Rows lie near named flat spaces through zero. A row that begins with a name and a colon came from that space; any other row is followed by the name of its block's space that it lies nearest.
zl_nr: [-10   7 -16  -2   4 -12  35  -1  -5 -11  10 -14   9  -3 -46  23 -12  11
  -2  16  26  10]
rf_tm: [ -5  -4   9   3  -1  26  23 -15 -35   4   4  20  17  13 -22   7   4   4
  -6   6  30 -12]
rf_tm: [ -5   3   5   5  13  27  17  -8 -24  -2 -18 -12  -3   6 -12  -3 -14 -13
  -2  -3 -14   1]
zl_nr: [ -1   3  18  10  17  19  -7  -6  10 -11  14  13   0  10  -2 -14  21  -9
 -17  -1  -6  -2]
zl_nr: [ 20   4  24   5   5   3   7  -5  -7  -5   1 -21 -22   3  14 -11  41 -11
 -27  -6 -34  36]
nh_ff: [ 14  -5   7 -13 -11   3  14 -19 -25  19  -4  19  39  10  13  11  11  -6
  -3  -6   7  -3]
rf_tm: [ -4 -12   9 -10  10   0 -37   2  -1  -7   7  -7  -6  10  13 -12 -25   3
  25  -4 -17   2]
gh_cn: [ 16   8  17  12 -38  -6   5 -17  -4 -14   8  11  -5   1   0  28  33  -8
 -13 -22   0   0]
zl_nr: [ -1  15 -30  11  48  11  67  11 -11  31   1 -20  17 -17 -39 -12  27  -5
 -35  25   5  38]
gh_cn: [ 22  -6   6  15 -21   9 -13   1  12 -33 -36 -14  -1  -7  -1  -6  12  20
  22   4  43  -4]
dc_fz: [-38  10  -7  -3 -31  22  31 -11  -7  11 -14  51   4  15  -2  31 -42 -27
 -20  -5  22 -82]
gh_cn: [  4  -3  -4  -1  12  17   7  -1 -24  16 -18   5  11 -13  -3 -14   4  19
  10   3  -3   8]
nh_ff: [  5   1  26  -8  13  36   0 -18 -22   8 -34  22  10   0  26 -23  11   4
  -7 -11 -42  -6]
nh_ff: [ 12   3  -1 -13  -7 -10  17   2   9  -2 -34 -18   1  -6  18  -2   3   2
  -8   9  -5   7]
gh_cn: [ 18   8   2   1  13  -3 -20  -2  33 -30 -32  -1  19 -33  -5 -16  15  41
  27  -3 -18  17]
zl_nr: [ -8  -1   2   3 -18  11 -12   8  -4  13 -22  12 -31  -7  30 -10  -9  -3
  -2  -9 -16 -26]
dc_fz: [  9  14  14 -20  -3 -32   9  -4  51 -14   8  22  13  -8  17   1  42  14
 -37  11 -13   4]
gh_cn: [  0   8   6  -2   4  -4   2   1  -3   5  -2   1 -21 -20   5  -8  18  17
 -10  -6 -42  18]
rf_tm: [-16  11  -2  20 -27   8  10  -5   9  -5   8  18 -14  13  -5  27 -11 -39
 -18 -18   9 -41]
dc_fz: [ 11   6  11 -16  23 -21   3 -11  41 -19  26   3  44  19  -3   3  20 -11
 -20  11   2  15]
dc_fz: [-15   2  -6  -2 -13  -3   1   4  -3  12   4  26 -13 -13   0   4  -2  18
  -3   1   2 -19]
zl_nr: [ 15  10  -4  14  -6 -17   0  -1  15 -32  -1 -26  -4 -21 -31  14  16  20
  15  -6  -1  32]
nh_ff: [-19   2  -3 -12   0  13  25   4  -6  16 -26   6 -13   5  15  -6 -23 -11
 -21  11  -5 -29]
dc_fz: [-28  15   6   7   8  13   4  -3   9 -16  10  19 -23  -6 -23   5 -12   4
 -13  -5 -25 -19]
nh_ff: [-15  -4  -7  -3 -12   0  11   7  -8  21   6   7 -13  14  13   7 -18 -24
 -15   4  13 -26]
zl_nr: [ 19 -10  -7  11  11  12 -17  -4  -5   2  -3   3  41  -1  -8  -9   8   8
  31  -3  30   8]
zl_nr: [-14  -4 -36 -25 -36 -34  15  17 -15  35 -29 -12 -17 -18  22  22 -51   6
  18   2  -3 -17]
rf_tm: [ -8  -5  -6  -8 -30 -46 -46  16  23  26  52  44 -23 -20  30   4  22  25
   1 -11 -14  -8]
gh_cn: [-20  -3 -22 -31  21  -7  11  17  29  16 -32  11  21  -5  17 -21 -38  16
   0  34  15 -31]
zl_nr: [ 11   0  -4  21 -15  18   5   0 -18   8 -20  -4  -8  -8   2   0  11  -8
   5 -12   8  -2]
nh_ff: [-10  -9  11   6 -23  14  -9  -2 -15  11  15  26 -14  20  16   4  -1 -16
 -11  -4  23 -34]
rf_tm: [ -3  -2   6  -9 -18  -5  16  -2  -1 -11  -5   0  -6  10  -2  10  -3   5
 -11  15  30 -14]
rf_tm: [ 17   9   3  -4  -2   3  16  -3  15  -4 -43  -1  11 -16  17 -10  21  10
 -10   3 -11   3]
dc_fz: [-11  -1   2  -7  12 -16 -16  -1   8  -2  45  17   6   3 -15   5   2  12
   1   2  -4   7]
gh_cn: [-12   5   3 -23  -5  -4  24 -20 -19  27  16  39  34  13   7  23  -6 -14
 -20  -7 -16 -20]
dc_fz: [ -4  -2  25 -14   7  22   0 -11   9 -44 -45 -40 -10  36  13  -4 -52 -33
   3   5 -12 -18]
nh_ff: [  8 -12   5  -4  21 -11 -28  13  31  -8  17 -18   1  18  19 -24   3 -12
  -1  15  11  11]
gh_cn: [ -2 -16  59 -10 -14  18 -25 -28 -64 -22  32 -14 -43  41   7  10  -9 -12
   0 -21 -40  18]
dc_fz: [  4   1   0  10  24  19   6  -7  -2 -12  -4 -22  21  18 -17  -1 -13 -27
   6  -2   3   8]
nh_ff: [ -3  -4   1  -8   8   5   1   3  -2  15  -7  -3  -1  11  23 -11  -9 -18
 -10   3 -11  -6]
zl_nr: [ -7   0  -4  -3  22   2 -11   8  18  -7  -1   8   4 -13 -10 -19  -1  28
   9  13   3   1]
nh_ff: [-16  13  -2   4 -22  10  24   7  -8   4 -39  -3 -50 -19  11   3 -11   0
 -18  -5 -28 -21]
rf_tm: [  9  -3   5  -6   4  -1 -16  -2   6   2  -7   7  12  -5  15 -11   7   9
   9  -4 -12   5]
nh_ff: [-16   7 -17  25  -8  31  11 -17 -51   6  -1  14  12 -13 -51  32 -32   1
  36 -32  -4 -13]
gh_cn: [  2   2 -13  19 -20  14  21   2 -28  24 -14  -5 -11  -1   2  12   0 -26
  -5 -13   7  -9]
rf_tm: [ 16  -7  12 -15  11   7 -14  -5   3  -7 -27   3  22  -5  18 -22   8  26
  15   7  -4   7]
zl_nr: [-20  -8   3 -28  10 -13 -16   3  13   0  14  18   8  11  10  -5 -29  13
   4  15   1 -20]
dc_fz: [ 10 -12 -20  12  -4   2 -11   8 -22   9  -7 -19   6  -8 -12   0 -13   8
  37  -3  26  12]
dc_fz: [-20   8  14 -15  -1 -33 -30  -1  42 -44  36  12 -21  -8 -19  13  -9  33
   4   1 -24   0]
gh_cn: [ -7  -5   2   9 -13   1 -15  -3   2 -15  14 -22  -8  36   2  21 -40 -52
   8 -14   9 -19]
dc_fz: [-16   3  -1  -7   6  -3   4 -10  12  -5  27  24  28  19 -16  18 -17 -15
  -7   2  14 -23]
gh_cn: [  6   5   7 -16   3 -12 -13 -11  35 -27 -13  15  34  -6   2   2  -2  20
  13   1  -4  -8]
nh_ff: [ 19   5  13 -26 -15 -26  23   7  35 -12 -44 -16 -14 -10  41 -14  30  17
 -34  26  -3   8]
rf_tm: [  2   8 -10   3  -6  -8  36   3   1   1  -4 -12  -3  -5 -16  12  13  -2
 -21  12  20   7]
rf_tm: [ 12  -3  -2  -1   5  -1   7   1  27 -31 -25 -23  23  10 -10  -3  -7   1
   7  21  45  -2]
[ -9  -2  -6   8   6   2  22  -4 -26  -1  29 -28  -2  27 -33  23 -21 -33
  -5   2  19  11]
rf_tm
[ 13 -15  13  -2 -10   1 -44  -1   1 -30 -15  -1  -1 -11   1 -14  -2  48
  45   1  18   5]
zl_nr
[  2 -11  26 -16  -6   3   2 -11 -25 -15   7  -7  -7  19  -2   2   0  13
  -2  12  13   8]
zl_nr
[ 22  -5 -12  -2 -11 -21  -2   6  -6  25  -8 -37   0   8  35   6  -4 -40
   4 -15 -21  22]
nh_ff
[ 17 -18  24 -35 -10 -24 -12  -6   4   3   4  -9  12  33  50  -4   2 -15
 -11  12   3   5]
dc_fz
[  2 -11 -12   8  -8 -18 -34  10 -12  -2  24 -13 -14 -16 -18   5  -9  29
  42  -7   8  23]
dc_fz
[ -5  20 -21  29   9  11  -5  11  21  23  -5  31  -6 -42   0 -14  28   6
  -5 -21 -36  -6]
rf_tm
[  8  -4   8 -30  13 -32  -7   5  30   2  16  14  17  -6  19 -17  29  34
 -15  25   0  18]
dc_fz
[ -4  14 -26  23  -6 -11  38  14  41 -31  -7 -40  -6   9 -38  23 -13 -33
 -17  19  57 -10]
rf_tm
[ 15   3 -18  18  25  13   2   6  24  -2 -12  16  44 -24 -24 -22  33  30
  13  14  40   6]
rf_tm
[ -6  12  -6  24  -1  21  11   6   4  16 -11  11 -18  -8   8  -7  13 -25
 -21 -13 -16 -16]
zl_nr
[ -7  10 -13  20  -2  10  -6   6  11  22   8  52   3 -33  -5 -10  33  24
  -5  -9   1 -19]
rf_tm
[ 14 -14   7  12 -28   9 -19  -5 -15  -2  -3  -3   2  19  14   8  -4 -19
  17 -12  32 -14]
nh_ff
[  4   5   9  24 -31   3   0   4 -17  -4  -3 -27 -59  -1   9  11  10 -26
 -13 -22 -23   8]
gh_cn
[  2  -7   7   3   3  10  -7   2 -15  -4  -2 -12 -15   3  -1 -10  -1   6
   7   3   2   9]
gh_cn
[-10  -7  -6 -14  23  -5   0   2   6   8  24  11  26  14  -8  -5 -11   2
  -1  19  22  -4]
gh_cn
[ 14   4  11 -13 -30 -48 -15   0  28   0  32  20  -9 -14  24  13  47  21
 -19  -5 -13  15]
dc_fz
[ -3   5   8  -9   9 -18 -28   4  37  -7  12   7  -7  -2  23 -10   3  -4
  -6  -7 -38   0]
zl_nr
[  6  -4   8  -6 -17 -15  -8  23  30  -2 -25 -28 -51   8  54 -21   5 -21
 -27  13  -6  -7]
nh_ff
[  0   2  -5  12 -11 -14 -13  14  11  -1  11 -18 -36  -6   7   1   3 -10
  -2  -8 -12   8]
nh_ff
[-10  10   1 -28  -2 -17  13  -6  20   7 -10  30  17  -9  17   5  -2  13
 -18   5 -25 -17]
gh_cn
[ -7  -4  -1  -1   5   8  -7   2   1  -6  -2  10   5  -2 -10  -7  -9  18
  12   8  18 -11]
zl_nr
[ 21  -7   0   3  13 -10 -39  -7  22  -8  17 -11  40  18  13   1  -6 -30
  27 -19  -8  13]
rf_tm
[  1  23 -11   5  15 -21  -9 -14  36  -6  29  16  39 -11 -15  25   4 -22
   3 -33 -53  11]
gh_cn
[ -8  -3  -8  -3   3   4  -1   4  -1   9  -4  10   6  -1   0  -4 -12   4
   6   5  10 -13]
zl_nr

Rows lie near named flat spaces through zero. A row that begins with a name and a colon came from that space; any other row is followed by the name of its block's space that it lies nearest.
gdpb: [ -2  26  30  19  -3  23  -1  18 -28 -31  -7   0 -32   4  36  10 -20 -26
 -23 -31  46   9]
dzml: [ -1 -24  34  25 -16 -15  15 -46 -21  -2 -23  15  19  25 -15 -33 -16 -24
 -15  -6 -46  -3]
bpmn: [-12  -2  13 -11  16   4   0 -19  11  -6  29   3  13  22  28   7  17  16
  -4  -9  -4   1]
sgjd: [-16  -7  51  35  -6  -1  15 -19 -17  -5 -12   0 -16  34   0 -20  -3   8
 -17   4  -9  -1]
gdpb: [-14  23  31   0  -9  -4  -3   6 -22 -18 -17   2 -33   1  11   5 -24  -4
 -16 -10  21  13]
sgjd: [ 14  -8 -15  23  -8  27   7  18   0  10  39   1  17  17   5  -3   1  -8
   6  -3  -5 -10]
sgjd: [  5  23 -11 -21  12 -11  -8   8   8  -6  -3  -8  -7 -18  10  19   6  12
   5  -2  21   4]
sgjd: [ 18   4 -52 -10 -14  17  -7  37   3   8  26  -3   7 -34  12  28 -21 -29
  12  -3  21   6]
dzml: [ 16  15  -4  22 -30 -18  15  11 -12  22  22  -9   1   7 -14   2 -25  14
  10  22 -20  -4]
dzml: [  7  23  -4   1 -10  -3   7  13   3  15  61  -4  11  26  13  13  -4  34
  12   9 -13  -5]
dzml: [-17  -4  22  -2  -5 -10   9 -24   2   7  37   5  12  33  16   1  -3  25
  -4   6 -26   4]
gdpb: [ 32  35   7  28 -25 -30  18   0 -20  11  16 -11   6  12  -5   1 -25  13
   6  10 -20  -8]
sgjd: [ -2 -32 -25  -6  -2  22  -5   5  15  19  28  16  32  19 -29 -22  15   0
  14   5 -37 -14]
gdpb: [ -7   6  34   7  24  12   5 -27  -2 -29  14  -2   1  19  64  17  14  -7
 -22 -31  28   7]
bpmn: [-10  -9  -5   2 -14   1   1   8  -5   6  -6  -1 -14 -15  -1   7 -19 -12
  -3   9   7  10]
gdpb: [  7   5  25  11  14  -6   8 -34  -7 -22  -5  -3  10   8  39   7   5 -14
 -16 -24   9   3]
gdpb: [ 17  -8  15  16  11 -10   8 -39  -9 -19 -32   0  18  -3  14  -9   6 -31
 -13 -22  -3  -3]
dzml: [ 19  -3  30  39   1 -49  25 -50 -11  -1 -66 -21  -4 -12 -13 -14   3  -1
  -8  17 -13  -3]
bpmn: [ 19  16  16  21  -5  -8   5  -3 -17  -8 -24  -1  -3   7 -16 -17  -4  -6
  -4  -7  -5 -10]
sgjd: [ -4 -33   6  21  -1   3   7 -20  -6  -4 -40   0  -3 -15  -2 -10  -2 -35
 -12  -1   3   5]
dzml: [ 31  39 -11  -4  23  18  -9  20   6 -17  30  -4  14  11  25  11  25   9
   7 -29  25 -15]
sgjd: [-26   8  22 -15  16   5  -7   9  17   7  23   3 -12  39 -18 -15  31  62
   8  15 -12  -9]
dzml: [ 14  -5 -27   0   1   8  -5  18   7   8  -6  -1   6 -14 -21  -5   8  -6
  11   4   0  -9]
bpmn: [ 18  13 -14  -1   3   7 -14  30  -5  -5 -44   2 -13 -18 -47 -22   8  -9
   8  -4   9 -14]
gdpb: [ 12  22  12  26 -15   3   9  18 -17   1  12  -6 -11  13   1  -1 -15   4
  -2   1   6  -4]
dzml: [ 23  34  14  -1  34   8  -8  -4  -2 -36 -15  -6  -1  -1  35   9  26  -8
 -10 -39  40  -7]
sgjd: [-29 -20 -10 -39 -23 -17 -14  -6  -3  12 -18  23  -2 -14 -39 -12 -30  -9
   2  12 -35  14]
bpmn: [ -9  -3   9 -11  16   5  -7  -7   8  -8  -7   6   1  10  -3  -9  19  10
  -2  -7  -1  -4]
bpmn: [-26 -12  20  -9   7   7  -7  -6  -1 -10 -23   8 -18   2  -3  -8   3  -3
 -11  -3   7   8]
gdpb: [-16 -22  -6 -31  12 -33   0 -40  27  17   2   2  23   2 -15  -3  20  34
  11  23 -40   1]
bpmn: [  9   1  10 -18  10 -34  11 -66   9  -3  40   6  55  26  39  10   5  10
  -2 -15 -44   1]
gdpb: [  5  25 -10  -8 -14   5  -7  29 -13  -6   4   0 -17 -16   7  15 -25 -12
   0  -7  22   8]
bpmn: [-14  18  52   8   5   7   1 -17 -23 -30  -1  10 -13  31  33  -5  -9  -7
 -26 -31  12   6]
sgjd: [-17 -45 -10  28  -4  40   5  22   4  10  -7  -3 -16  -9  -4  -5   4 -25
  -5  12  20   3]
dzml: [  7 -12  -7  15 -31   7   5   7 -16  14  13  15  16  14 -28 -21 -27 -20
   3   2 -36  -7]
bpmn: [  4  29  33 -13  37  20 -23   5  -4 -38 -36  16  -8  27 -18 -35  40  10
  -8 -40  14 -20]
[ 29   7 -36   4  10  -7   5  14  25  24  26 -17  22  -1 -18   3  30  35
  28  23 -12 -20]
dzml
[-11  10  -5  -8   0  21  -6  34  12  15  52   3  -3  30  -8  -1  13  42
  13  12  -5  -9]
sgjd
[-13   1 -24  -9 -13  28 -13  56   3  14  15   3 -24  -8 -25   1  -8   7
  11  14  15   1]
gdpb
[ -5  -1   2  -6 -18 -12   1 -10 -15  -4  -8   6  -3 -14   9   9 -32 -25
  -9  -5  -3  14]
bpmn
[-15  11  13 -23  19  25 -16   3   0 -27  15  12  -5  11  37  11   7  -8
 -13 -34  27   7]
dzml
[ 15  28   1 -11  29  22 -15  11   2 -31  -1   1   0  -1  30   9  22 -10
  -6 -38  39  -6]
dzml
[ -1   8  22 -33   1 -35   1 -68 -10 -21  17  20  42  16  44  10 -21 -18
 -16 -34 -36  13]
bpmn
[-26 -14   5 -14   9  -9  -1 -10  13   3 -12  -6 -16 -13   7  12   7  15
  -3  16  10  13]
dzml
[ 17  55  19  30 -33  -1  11  41 -33   0  31 -10 -29  16  11  13 -41  12
  -2   1  19   1]
gdpb
[  3  14  31  11   8   2  -2  -6 -13 -18 -22   5  -9  18  -5 -19   7   0
 -11 -17   3  -7]
bpmn
[ -5  -1  14   4  -1 -15   7 -15   2   8   4  -2   3  15  -7  -7   4  22
   2  13 -19  -2]
gdpb
[ 14  11 -28  24  -7  27   7  50   8  19  50 -20  -9  -1  14  23   3  16
  15  17  28  -5]
bpmn
[ -7 -10  -2  -2  -5  18 -15  16 -20 -23 -67  10 -31 -40 -12  -7 -21 -59
 -17 -20  35  12]
dzml
[-11  -8  22  27 -11   1  10   2 -13   2 -20  -5 -23   3  -7  -9 -10  -2
  -9  12   6   3]
bpmn
[ 29   8  -9  23 -25 -26  15  -7 -16  12  -9  -8  11 -12 -13  -1 -27 -16
   5  10 -19  -3]
bpmn
[  2 -14 -27  -8   5   9  -7  14  14  11  -3   0   5 -13 -20  -3  13   0
  12   9  -1  -5]
dzml
[-10   9  11 -13  -6 -21  -1  -9  -5   0 -12   1 -10  -3  -6   1 -12  10
  -2   6  -7   7]
gdpb
[  8  -2 -20 -15  13  -3  -1  -8  20   8  29  -2  27   5   8   8  19  16
  12   2 -12  -6]
bpmn

Each name stands for a flat space through zero: a line, a plane or more. A row that begins with a name and a colon came from that space; any other row is followed by the name of the space it lies nearest, among the names in its block.
tzbh: [ -8   4 -46 -12   0   4 -24   1   9 -26  -8  19   6   7   9  33 -12   4
  -6 -13  24  38]
zpsq: [-13   8 -19 -21  19  17 -12   6 -13  -7 -13  12  -1  -1 -15   9   3   3
  -9  -1 -13  -4]
tzbh: [-29  12 -36 -36   1 -12  13  12   5 -15  -7  -3 -11  -7   6   3 -16  -4
 -42  -4  30  25]
qfdh: [-10  32  27 -35   4   1  22  -1   6  11  23  -3   8  12  26 -17  21  22
  13  12 -12 -31]
tzbh: [  6   5 -22  15   5   4 -28  18  37 -24   5 -13  43 -37  18  22 -26 -12
   3   4  -1  28]
qfdh: [ 16 -23  -7  27  -4   3 -18   0   0  -6 -10   2   4  -7  -7  10  -5  -8
  12  -5  -1  10]
zpsq: [ 12   8 -14 -14  -5  20 -11   8 -20  -1   4  19   6  21  -2   2  22   3
  -2  -1  -5  -2]
qfdh: [ 36  38  25   9  -5  38 -29   0   4   6  39  20  52  29  19  10  32  14
  42   9 -38 -18]
zpsq: [ -8 -30  28   6   5 -13  22 -25 -30  22 -22   5 -50  18 -27 -16  13  11
  14  -7  -5 -32]
pgfr: [-23  40  21 -27  26   8  -4 -17  23  -2  15   8  18   7  21  16   5  35
  35   5 -25 -23]
zpsq: [ 37 -33 -10  22 -32  -1  -2  11 -19   2   0   2  -3  10   2 -11  15 -18
  -2  -4  19  13]
zpsq: [ -1  -2   8  -5  13   6   2  15   1   2  -3 -14  11 -26  -2 -13   1  -5
   1  12 -21 -20]
mzsc: [-10   7   1 -10  30  35  -5  13 -49  18 -22   8 -14  -3 -63 -17  14 -15
 -36   8 -48 -33]
pgfr: [-11  28   0 -40  -1  13  26  15 -35  18   8   4 -14  20 -17 -30  23  -6
 -47   9  -6 -19]
zpsq: [ 19 -19 -25  -2 -11  16 -12  11 -31  -3 -11  18  -7  16 -13   0  19  -8
  -8  -6   5   6]
qfdh: [-14  30   7 -55  12   6  16  17   8  -2  16  -6  19  -6  35 -16  22  21
   9  16 -13 -31]
qfdh: [-16  56 -17 -45  14  39  -1  15 -37  10  10  23   4  29 -31  -8  21  -3
 -53   7 -24 -10]
pgfr: [ -6 -44 -14  18  10 -16  -8   2   8 -13 -31 -13 -13 -36  -8   8 -22  -9
   9  -5   7   8]
mzsc: [ 24 -24   9   8 -28  -9  11  -8 -17   9   4   9 -18  29  12 -11  23   5
  18  -6  20  -3]
mzsc: [  0   4  28 -18   0   0  22  -3 -14  17   7  -2 -10  12   5 -24  25  12
  11   8 -13 -35]
pgfr: [ -1 -34 -34 -22  -1  -4  -7   5 -11 -19 -24  14 -17   2  12  11  10  11
  16 -10  21   7]
qfdh: [ -6  -6  -8 -20  10   5   3  12 -10  -2 -10  -2  -3 -10  -2  -8   8   1
  -4   5  -8 -14]
mzsc: [ -7 -26 -28  -1  17   7 -28 -10  -8 -19 -30  22 -13   2 -11  31  -2  13
  25 -14   0   8]
mzsc: [ -1 -10  10   7  23  13  -8  12  -7   4 -15 -12   7 -31 -23  -9  -2  -9
   2  11 -35 -25]
qfdh: [  8 -54   6  34   1  -8   1 -10 -30  11 -35   0 -40  -5 -41  -8  -2 -13
   3  -9  -3 -10]
tzbh: [ 13  16 -20  21  -8  12 -20  18  12  -9  12  -5  31 -13  -6  10 -18 -26
 -29   2   1  32]
pgfr: [  8   6  13  22  -7  -2  -3 -12   8   5  10   2   4  10  -1   6  -5  -1
   7  -3   0   7]
pgfr: [-21  -4 -17 -43  20   1  -7  -8   2 -18 -15  19  -9   8  22  19  14  36
  37  -6   2 -13]
tzbh: [ -1  13  -7  -6  -4   4   1   6  -2   0   6   1   4   4  -1  -2   0  -6
 -18   1   4   8]
mzsc: [-13  11 -16 -29  -8  -8   4 -23  -3  -8   3  29 -21  44  20  20  11  29
  13 -16  30  14]
mzsc: [ 29 -55  39  15  -8 -12  12  -3  -7  11  -8 -13  -9 -11  22 -25  30  14
  66   7 -13 -47]
zpsq: [-32  24  36   5   5 -31  23 -44  31  10  13  -3 -21  18  12  12 -22  26
  17  -9  14   1]
mzsc: [  4   7 -19   2 -10  12  -4   1 -28   5  -3  18 -14  27 -28   1   5 -13
 -36  -8   8  17]
pgfr: [-20  -5 -18 -42  15   3  11  14 -19  -4 -18   1 -16  -9  -5 -11  11   5
 -15   3  -2 -16]
zpsq: [-16   7  51   8  -3 -27  32 -47   5  25  10   3 -37  36   4  -6   3  28
  28  -8   7 -21]
pgfr: [ -7  -5 -10 -17   3   1   8  10 -14   1  -9  -1 -11  -3  -8 -10   6  -4
 -17   2   1  -6]
tzbh: [-10 -10  -5   5   3 -13   8   9  11  -4  -9 -19  -3 -28  -3  -7 -20 -13
 -18   3   7   8]
tzbh: [ 18 -12  39  20   2   5  -1 -13  -6  16   4   1   1   8  -2  -9  19  11
  42   4 -27 -34]
qfdh: [  1   2  15 -19  10  15   7   4 -24  13  -3   5  -6   8 -10 -17  26   8
   7   8 -25 -36]
tzbh: [ 47  -3   9  62 -18  29 -36  -9 -21  13  10  22  16  30 -35  13   9 -20
   6  -7 -19  14]
[ 17   0  25  56  -8  -7  -9 -11  25   7  13 -16  18 -13  -7   6 -26 -17
   6   1  -6  15]
pgfr
[-15  -5   5   4  18  -9   4   7  18  -4  -9 -23   5 -39  -3  -4 -22  -7
  -4   8 -11  -6]
zpsq
[  2   7 -21 -38  -7  12   8  24 -21  -3   2   5   2   7   8 -15  23  -2
 -22   6   5  -5]
pgfr
[-15   0 -19 -32   0   0   3 -17 -20  -4 -10  30 -30  39   2  13  17  24
   6 -14  19   2]
tzbh
[-12  22 -36 -29  -6   6  -3   5  -6 -12   3  18  -3  21   3  13   0   1
 -31  -8  23  27]
tzbh
[  7   0   7  19 -16 -17   6  -5  22  -1  13 -11   6  -3  18   2 -14  -4
   2  -2  19  18]
zpsq
[  1   2  16  -7  -2  -3  12  -1  -2   8   7  -4  -2   4   8 -12  10   6
   7   5  -4 -16]
mzsc
[ -1  25   8 -35  10  18   3  13  -5   2  14   3  19   4  16 -11  25  14
  10  13 -23 -29]
qfdh
[-14  19 -10 -43  22  12  -5  22  14 -15   3  -6  28 -25  26   0   8  14
  11  13 -19 -19]
pgfr
[ -8 -14 -13  11  -3 -13  -1 -11   2  -6 -13   3 -19   2  -9  12 -17  -3
  -8 -11  20  21]
zpsq
[-15   1   2 -15   2  -2  21  -5 -31  15 -10   6 -34  17 -27 -17   8  -3
 -31  -2   3 -11]
pgfr
[ 17  -3 -11  17   1  23 -24   5 -18   0  -5  14   8   8 -24   9   6 -11
  -4  -3 -15   6]
qfdh
[ -6  -5 -21 -32   9   4  -9   8   3 -18  -8   9   7  -4  24  10  12  18
  21   0   3  -5]
pgfr
[-11  -7   1 -19   1 -17   2 -20  22 -14   0   9  -6  11  41  18   5  35
  49  -8  18  -3]
mzsc
[ 10  -5   2  20   4   3 -17   6  20  -8   2 -10  25 -23   8   9 -12  -6
  16   4 -10   5]
tzbh
[  1  14 -18  -4  -9   8  -3   3 -12   0   4  11  -2  18 -11   3   0  -9
 -29  -5  11  19]
tzbh
[  7  12   2  -3  -6   4 -12 -17  10  -6  14  20   9  28  23  20  11  24
  35  -7   5   4]
pgfr
[-21  -4   7   3  -3 -24  26 -16  -4  11  -9  -6 -37   7 -16  -8 -16  -4
 -26  -7  21   8]
qfdh
[ 11  19 -13   7  -9  14 -12   9  -2  -2  12   6  17   9  -7   5  -2 -13
 -23   0   1  19]
tzbh
[ 17 -11  40  -8 -28 -26  34 -12   9  14  24  -8  -8  21  50 -25  29  24
  44   4  19 -26]
mzsc
[-15   7   3  -8  15   1   1  -2   3   0  -5  -2  -2  -8  -6   2  -5   5
   0   2 -10  -8]
zpsq
[-15   6 -21 -31   6  -1  -5  -4   7 -16  -4  14  -2  10  21  17   4  21
  13  -6  13   7]
tzbh
[  4  12   9 -24  10  24  -1   6 -25  10   2  13   3  15  -7 -12  31  10
   8   8 -28 -33]
zpsq
[ 28 -39 -32  15 -28  -2   4  38 -24  -3 -13 -16  -3 -22 -14 -25   0 -44
 -47   3  23  23]
pgfr
